Each row has a class, written after it.
[-16  -4 -38 -12  -1   9  20  14 -26 -16  19  -8  16  24 -30   3   5 -28
 -11 -34 -38  23  39 -15  -3 -22  -2 -52   4  -3  29 -18 -22  -2 -17  -1
  -9  -8]
k_893
[-24  25 -30  -5  21   4   7  -3 -24  15   3  -7 -11  45 -19  31   0 -25
   1  -8  47  -9  -2 -12 -35  -5   2  10   4  -3 -37 -68 -18  -1 -17  -7
  17  -1]
k_893
[ 35  30  15   0 -20 -39   7  -3  12  22  44  48 -47 -47  10 -35 -13  60
  23   9 -52 -15  -8   4 -26  59  -3  47  80  -6  -4  33  10  88  70  24
   6  26]
k_893
[  74  -20   49  -11    9   -3  -31   23  -50  -61 -102   65   55   26
   12   28   53    7  -40  -90   99   30  -49  -17   30  100   31  114
  -18   -3  -83  -72   -9  -66   -7   -3  -52  -66]
k_749
[-18  -5  19  16  13 -11 -23   9   1  -7   1  -6  11  25 -20   9 -10  -7
  -8 -10   1 -17  -4   2 -18  21   7  19   9  -4  -8 -12  11  -4  -9 -17
   7 -17]
k_468
[ -6  -2   6   2  14   1 -18  10   9 -20  12   4  26  16   8   0 -14 -22
 -14   2  -4  -4  19 -23 -19   9  -9  21   7  -6 -33 -20  -3 -19 -16 -10
  25  -8]
k_154
[  5   8   2 -12  11 -10   1 -11  11   1  16  16  -5   5 -16   2   7 -11
   1  11  19  -2  14  -2 -21   1   6   4  39  -8 -28 -27  11   7  10   2
   4  18]
k_893
[ -8 -22   4  -3  19 -31  -3  26 -19 -31  18  15  30  22 -11  13   1  -4
   2 -15 -32   2  33 -45   4  56   8   4  45 -12   6  -1  15  -1   7 -18
   4 -28]
k_468
[ 15  10  21 -18   4   4   6   2  -6 -15 -19  -4   3 -10   4  14  -1 -34
 -14  27  15   1   1 -12 -15  -4   2  -4  17  -7 -15 -22  -1  -4   7  -4
   3 -20]
k_802
[ -6 -13  23   2  13   3  26   3   9  -6  13   1   6   0  14 -10  -2 -22
  -2  31   1  -3  19   4 -18  17   0 -12   3  -9 -22 -24  10 -21   2   1
  -1   3]
k_904
[ -8   4 -27   6  18  -3 -10  -6  11 -14  20  -5 -10  21 -20   7   3 -13
  -2  -9  28  -6   5   0 -10  -4  17  -8   9  -7   3 -18   3  14   1 -10
   8   7]
k_893
[-14 -11  -1  11   4 -10  17  -6 -12  13  13  16 -14  10   7  11   4  -9
   9  26   9   8  -8 -12   3  21 -14   3   4  -1 -15 -23  10  -9  -4   6
   0  11]
k_904
[  2  24  -1 -11 -13   1  -5   0 -20 -18  -3   2   5  -3  -7  30 -10 -12
  -2 -16  -4 -14  -5 -23  21  -5 -16  13  -9   0   7 -30   6  13 -17  -6
  23  -2]
k_802
[-13 -39  44 -20   8  40  21  -4  16 -24   8  19  -5  10   1  -7  -8   6
  20   5 -42  23 -15  18 -63  30  22  18  53  -7 -70 -13  17 -29  -5  -6
  -4   8]
k_468
[-11  26   0  -5  -6   2 -12 -17 -21  18  -1   6   5  -7  -9  20   0  -4
  -5  12   5 -16  -2 -22  45  -1  -9 -15 -23  -3  -2 -21   9  -3 -12   4
  22  -9]
k_591
[ -7  20   1  -3  -6  -3  -9   8 -15   5 -12   7   2   5 -22  19  -5   5
   3 -11  -9 -19  -2 -12  13  17 -15  19   3  -5  -8 -15  11   9 -21 -16
  18   9]
k_468
[  2  14   7  -5   3  18  -4   3   8 -18  15   0   1  -3  10 -23  -4   9
 -10   9  -1   7  -4  -7  -1  -1  12 -20 -12  -8   6  12   2  19  18  13
  -9 -25]
k_591
[  0   9  29 -13 -13  17  16   0   9 -15   0  16   6  19  11  -1  -7  21
  17 -14  -4   4 -15  19 -17  33  -4  18  10   9 -46 -12   2   1   4   7
  -5 -11]
k_575
[ 34  23  68 -17  12  25  15   2 -12   6 -16 -27 -10  11  -3  22  24 -47
 -24  32   5   3  10   8 -26  14  18  18  20  -5 -38 -41 -30 -10  -7  10
  -6 -17]
k_749
[ 25   9   1  11   8  29  19 -21   0  33 -25  13 -47   5   5   1  17 -13
  -5  22  15  14   7  14 -26   7  27  10  26 -10 -28 -22 -25  -6  17  -3
  -9  -2]
k_893
[ 25 -55 -27  47  21 -53  14 -24  -7  -7  -8   3 -29 -10  13   3  41 -28
   1  68  44  25  -6 -11  24  49   7   0  52  -4  46  16   1  13  34 -11
  -3  -3]
k_904
[  4   1  73  -8  20  28  51   0 -32 -41   1 -19 -19 -29  26  -3 -14   5
   4  10 -38 -22  -7  22 -32   2  31 -38 -18   3  -9 -10 -19   8   6   4
  16 -64]
k_802
[ -1 -18   5   5   9  16 -14 -16   0 -11   5   5   1  -7  11  -9   1   8
  -6  16  -6  20   1 -12  -3   6  10  -9 -12  -5 -11  16  16 -21   3   7
  -7 -23]
k_591
[  5  -1  29   6   6  41  18   0 -16  17   6  -1 -16  14 -10  42  -3 -36
 -23  17 -18  23  -2 -11   3  20  15   0   7  -7 -31 -47 -42 -19  -9   5
  13 -29]
k_749
[  1   6  11   5 -23  -9  10   7   1  30  -4  23  -8 -11   1  -3  -3  -3
  -6  28   8   2  -6  -7   7  32 -27   5   2  -2 -23 -20   8   4   1   6
  -1  13]
k_904
[  3  10 -16  -7  -4  41  -1  17  31 -11  25   5  -3  26 -18 -24 -10  10
 -15 -34  -9  10  15   1 -42  10  28   1  -7 -18 -18 -11   6   6   8   1
  -9   3]
k_893
[  3  -1   8 -20   1   7  12  -9  -7 -26  -2  10  -6  -2  13  15  -9 -12
   1   4 -10   6  -7 -13  -8  12   2  19  10  -1 -12 -24  10   4   4   3
   7   1]
k_802
[-13   0  -9  11   7 -27 -15  12   9 -17  14  15  18  -1   2   0 -13 -10
  -1  -6  20 -12   4  -6  21  17 -19  -2  -6  -4  12  -8  18   5   0  -9
  -1  11]
k_904
[  1  16  18   5  11  28  24 -12 -13  12  -6   4 -34  -2 -13   5  -1   0
 -11  -1  12  -2   8   3 -17  11  21   3  -7  -7 -30 -34  -7  -6  -4  10
  16  -4]
k_893
[  3 -27  26   5   6  31  28   5  40   6  -5  19  -4   8   7   9  12  -3
  -2  28   5  29  -5 -18 -10  38  18   9  29 -12 -40 -22  -3 -14   8  -5
  -3 -18]
k_656
[  1  24  20 -16  -3  17  24  -2   3   1 -29  21   6   4  11   1  -1  13
   0 -13  -3  -2  -7  26   3  23 -10   8  12   3 -20 -15  -8   8   9   1
  -3  -6]
k_575
[  9   1  27   2  16  -9 -19  -5   7 -15 -13  -2  -2  10  -1  -6  -3 -18
  -9  29  15 -10   0   2 -29  24  27   3  10   1 -20   4  -8 -17   8  -9
   8 -26]
k_154
[ -1 -44   9  51   5 -38  28   1  17  -4  37  29  15  -4  46 -15  -1  -3
  -5  76  55  49  -2 -66 -23   4 -54  67 105   0 -55  23  24  25  17  30
   3 -19]
k_656
[  7  10  21 -41   2  35  24   2   4  14 -25  14   3  -3   3  -5  13   5
 -10   0  20  -4 -12  11   1  20  10  43   1  -1 -33 -24  -4   5   7  -3
  -5   6]
k_536
[-21   3  -9 -27   2  20  16  11 -12 -11  15  12   9   0  -3   1  -4  15
  17 -28  -9  -7 -13 -10  14  22   5  33   5   0 -22  -6  10   1  -3  -7
  11   7]
k_536
[  8 -17  -1  -3  -2   5   2  -3  17  -5  10  -3  -8   3  10  -4  -2  -7
   8  23 -28  -4   2  -7  -8   1  -5  -1  24  -1   6   2   8  16   4 -22
   4   0]
k_790
[  5  11   5 -34  -1  30   7   7  12   5 -21  19   2 -11  -6 -10   9  14
  -6 -12  19   2 -23   9   5  13   4  44   9  -2 -20  -7   5  12   8  -6
  -5  16]
k_536
[ -9  -8  12 -37  -1  29   4   4  26 -78  -3  56  25  30  17 -13 -24  20
  20 -59   0  58 -18  -3 -33  17 -18  47  64   9 -43 -22  21   5  -2  18
 -16  22]
k_575
[ -5  26  38 -27  -3  23  15 -23   3   0   8   9 -28  15  13 -14  16  27
  41  30 -22   8  -7  15 -39  -2  23  -3   1   8 -46   0  10 -11   6  22
 -27  -2]
k_591
[ 14  43 -74 -30 -52 -90 -19   2 -56  58 -22  19 104  -1 -30 -12 -19  23
 -33 -34 -39 -35  49 -56  41  23 -45  37 -57 -14  41   0  39 -63  25  31
 -27  18]
k_656
[-23  29  10 -17   5 -18 -22  -3 -21  -1  -2  16  -5  24 -20  36   3  22
  29 -12  39 -14 -12 -37  27 -13 -20  31  10  25  -8 -30   9  33 -36 -10
  31  -6]
k_536
[  8  35 -23   5   6   5   8   7   6 -15 -15  12 -20 -10  19   5   2  -9
   6  -8  11  -1 -25  14   1  -1  -4  49   7  -8   3   1 -10  18  30  -3
 -24  15]
k_802
[-13  31  15 -21   0  20   5  17  -7  24  -2  10  -4  10  -7  19  17   7
   5 -16  15 -16 -12 -26  30   9 -17  44  13   1 -29 -33   8  23 -25  -9
  22  11]
k_536
[ 16  14  22  24  -3 -32  -3  -7  -8   7   3   5  -4 -23   5  -1   6  11
  -6  17   8 -41 -10  -6  48  -1 -21  27   1   3  21  12  20  31   9  -9
  13  -6]
k_790
[ -8   0  36  10  14 -21  21   0  14  -7  -1  12   7  16  12   7   9   0
  -7  25  16  -1  22 -46  16  19  -1   3  45  -1  10 -14  19  32  -3   7
  20 -24]
k_656
[  3   0  15  -1  12  -1   5   2 -12  -6 -25   6   4  -8 -18  12   5  -8
  -6  12   0  -9   5   3   7  12   2   0   7  -6  -1  -7  -1  -8  -4 -17
   3  -7]
k_468
[  2  14  32   1 -12  23   7  14  13   2  -3  10  20   6  -6  13  -2  -2
  -8 -18  25 -11 -22  23   0  29 -14  29  27  -3 -46 -16  -9   9   1  -9
   5 -21]
k_575
[  9  17  17  -6   2   1  -3   0 -22 -17 -14   1   1  -8  -1  37  -4 -22
  -9  -7   7  -6   4 -26  17  -2 -16  22 -11   0  -5 -47  -3  -2 -18  -5
  24 -12]
k_802
[ 43 -23  22 -51   0  56   8  -5  55 -71 -16  53  34  13  10 -40   4  53
  33 -55 -60  54   1  30 -96   2  10  42 102 -13 -34 -20   9 -18  19 -14
 -19  23]
k_575
[-32  20 -48 -36 -39  31  -8 -10   1  39 -21  52 -18   2 -48  39  23  46
  34 -39 -23  12 -38 -18  81  -4 -29  22  -9  11  -1 -24  24   7 -46 -22
  21  61]
k_536
[ -3 -14  12 -18   7  24  13  -4  10 -16  -2   2 -13   7  -3  10  -1  -8
  10   5 -19  12 -10  -7 -20  10  -4  24  26   0 -12 -28   8   3 -11 -16
   8  15]
k_790
[ -4  -4   8 -14  -1  26  12  -2  10 -16   5   4  -4  39   8   0   0  13
  19  -6  -4  24 -27  11 -43  12  -1   5  31   5 -35 -16   0   4  -2   3
  -3  -9]
k_575
[-10  14 -15 -11  -5  -3 -20  -3  21  21  -4  17  -6   3 -12   1   6  10
   4   6  18  -6 -11  -5  31  -5  -6  21  17   8  13  14  14  29   6 -14
  -1  16]
k_536
[  0   8  44  14 -17  -1   2  -5   2  30  -7  16  -8 -12 -10  -1 -22   2
 -15  33 -17 -16  10  13   3  14   1  -2   5   2 -15  12  -3   7  11  -1
   3 -23]
k_468
[ 20 -11  27  17  13  -6  24  -8 -17  15  -5  11 -19  -5  -7   0  33   6
  -1  33   3  11   1  -7   2  19  10  -7   5 -12   9  -3  13 -25   8   5
 -14  -8]
k_904
[  2  53   2  -5 -20  -2 -18   5  -6   5  -2  13  -3  -5 -23  28  -5   0
   8  -9  -9 -14 -11 -10  32   7 -13  18  10  -1 -17 -15   1   9 -15   1
  13  17]
k_749
[-20 -16  10 -12  10  14   4 -17 -10 -40  10  16  15  15  -1   9  -4  -6
   1   8  22  19   9 -15  17  10  26 -24 -18   5 -14  -5   3 -22  -2   8
 -10 -41]
k_591
[-18 -19 -32 -17  36  -1  23  -8 -42  17 -54 -26  29  30 -12  52  47 -29
 -12  -8  21   2  -6   7  -5  14 -30   2  19  -4   2 -62 -19 -22 -39 -36
  23  -8]
k_575
[-13 -45  13  21  19  25  -3   4  24 -19  28  12 -15  22 -14  13   6   0
   9  -4  20  27 -35   3 -41  34  10  27  27 -11 -28 -30  11 -12 -12 -15
   4   5]
k_904
[-31 -30 -48  36  58 -19 -17  -7   4 -33 -19   0  21  26   1  10   8  25
  -4 -13  50   5 -43  13   3 -16   0 -41 -14  -1  29  -6   8 -20   1 -30
  14 -43]
k_575
[-11  -2 -16 -15   1  50  11   6  18   4  13  -2  15  16  12 -18   8   7
 -13   3 -38  15  17   2 -12 -10  12 -32 -28 -15  -4   2  -6 -10   0  -5
 -17 -20]
k_591
[ -8   0 -14   5  10 -15 -25  -4  13 -10   6   2  12  18  -6   0  -2 -14
 -10  15  11 -14  -3  -1  -3   2   2   0   3  -1   3   7  -2   0  -2 -16
  12  -6]
k_154
[ -9  37   8  -4 -16 -17  -1  -4   2  23 -14  11   7   2 -23  24   0   1
  10  -5   5 -27  -6 -17  37   6 -11   7  11   1  12 -18   8  10  -8  -2
  12   9]
k_656
[  3   1 -14 -10  10 -29 -15   2 -14 -24   2   2  31 -10   0  12 -11 -13
 -22 -15   4 -19 -13 -13   3  -4 -14  15  13  -9  28 -12  15  16  13  -8
  11  -8]
k_802
[-15  21  52 -33  20  19   0   3 -11 -29 -11  15  13   7  -2  14  -5  -2
  -5 -11  34   2 -12 -13 -11  21   4  17 -11   3 -53 -58   3  -4 -17  14
   9 -22]
k_591
[ 13  47  32  -7 -24  20   4   5  -1  10   4   5 -16   7  -1  12  -2  -8
  15  10 -30   1  -2  -2  -9  -3  -8  18  27   2 -44 -29 -16   4 -13  12
   4  11]
k_749
[  9  22  58  -6   4  38  15  -9  -5   3  -7   9 -12 -21  14  -5  -6   6
 -11  14   7  -1  -4  15  -7  18  13  22 -28  -1 -46 -20 -16  -8   9  21
  -5 -28]
k_591
[-11  -9 -15  -9  23  -1 -16  -5   4 -23   8   6  19  -4   8  -6   9  -1
  -8   4   8  10  -8  -9   5 -10  -5  -9   9  -7  12   4  13   7   6  -2
  -5  -8]
k_591
[  16   46   94  -20    1   27   18  -32  -35   17  -17   38  -44   42
  -31   36   27   14   26   -9    6   28    4  -18  -51  -75  -16   13
   52   23  -55 -110  -21    3  -57   28   19   -3]
k_893
[ 14   4  19  -1 -12  24  -5  -7  -4  34  -4  -1   1   2 -10   7   0 -14
 -36  35  -1  -6  10 -21  -4  15  -8  20 -16  -8 -33  -7   0 -15 -20   1
  28  -7]
k_154
[  3 -14  17  23 -40  20   6 -32  19  13  17   6 -55 -11  19  -8 -17   7
  37  46 -47   4 -13  14  23  -4   4 -14 -20  21 -24  31  12 -14   0  -1
  -7   8]
k_790
[ -6   4  35  -5 -11  11 -27  11  18   4   3   6  25  -1 -29   6  -9 -17
 -28 -17  -1   0 -12  -4   5 -42 -41  25  14   3  -3 -13  22   4 -30  -7
  -3   9]
k_790
[ -9  32   0  -9  -5   3  -7   6  -2  11  -6   9   6  26 -21  22  -1  19
   7 -33  -7  -5 -18  -3   0  12 -25  12  23   1  -2 -31   4  16 -11  -5
  20   3]
k_575
[ -4  42  32 -15  -1   8  15  21 -25  -2   2   5  12   3  -8  33  -5 -12
  -8   0   2 -15   3 -17  16  18 -11   9   5  -2 -41 -40 -17   9 -20   5
  20 -19]
k_749
[ -5   3  -4   6 -12   0  -3  -4  19  -5   7  18  15  14   6  -2 -14  19
   3  -6   5  -4 -13  16  10  15  -9  -3   9   5  -9   9   4  13  14  -5
   1 -18]
k_575
[  3   7  25  -6 -10  14   2   4   3 -15   9   2   1  -2 -25  14  -6  -3
   3  -9  -9 -16 -10 -12  19   3  -6  17   1  -1  -7 -25  13   3 -16 -13
  19   2]
k_790
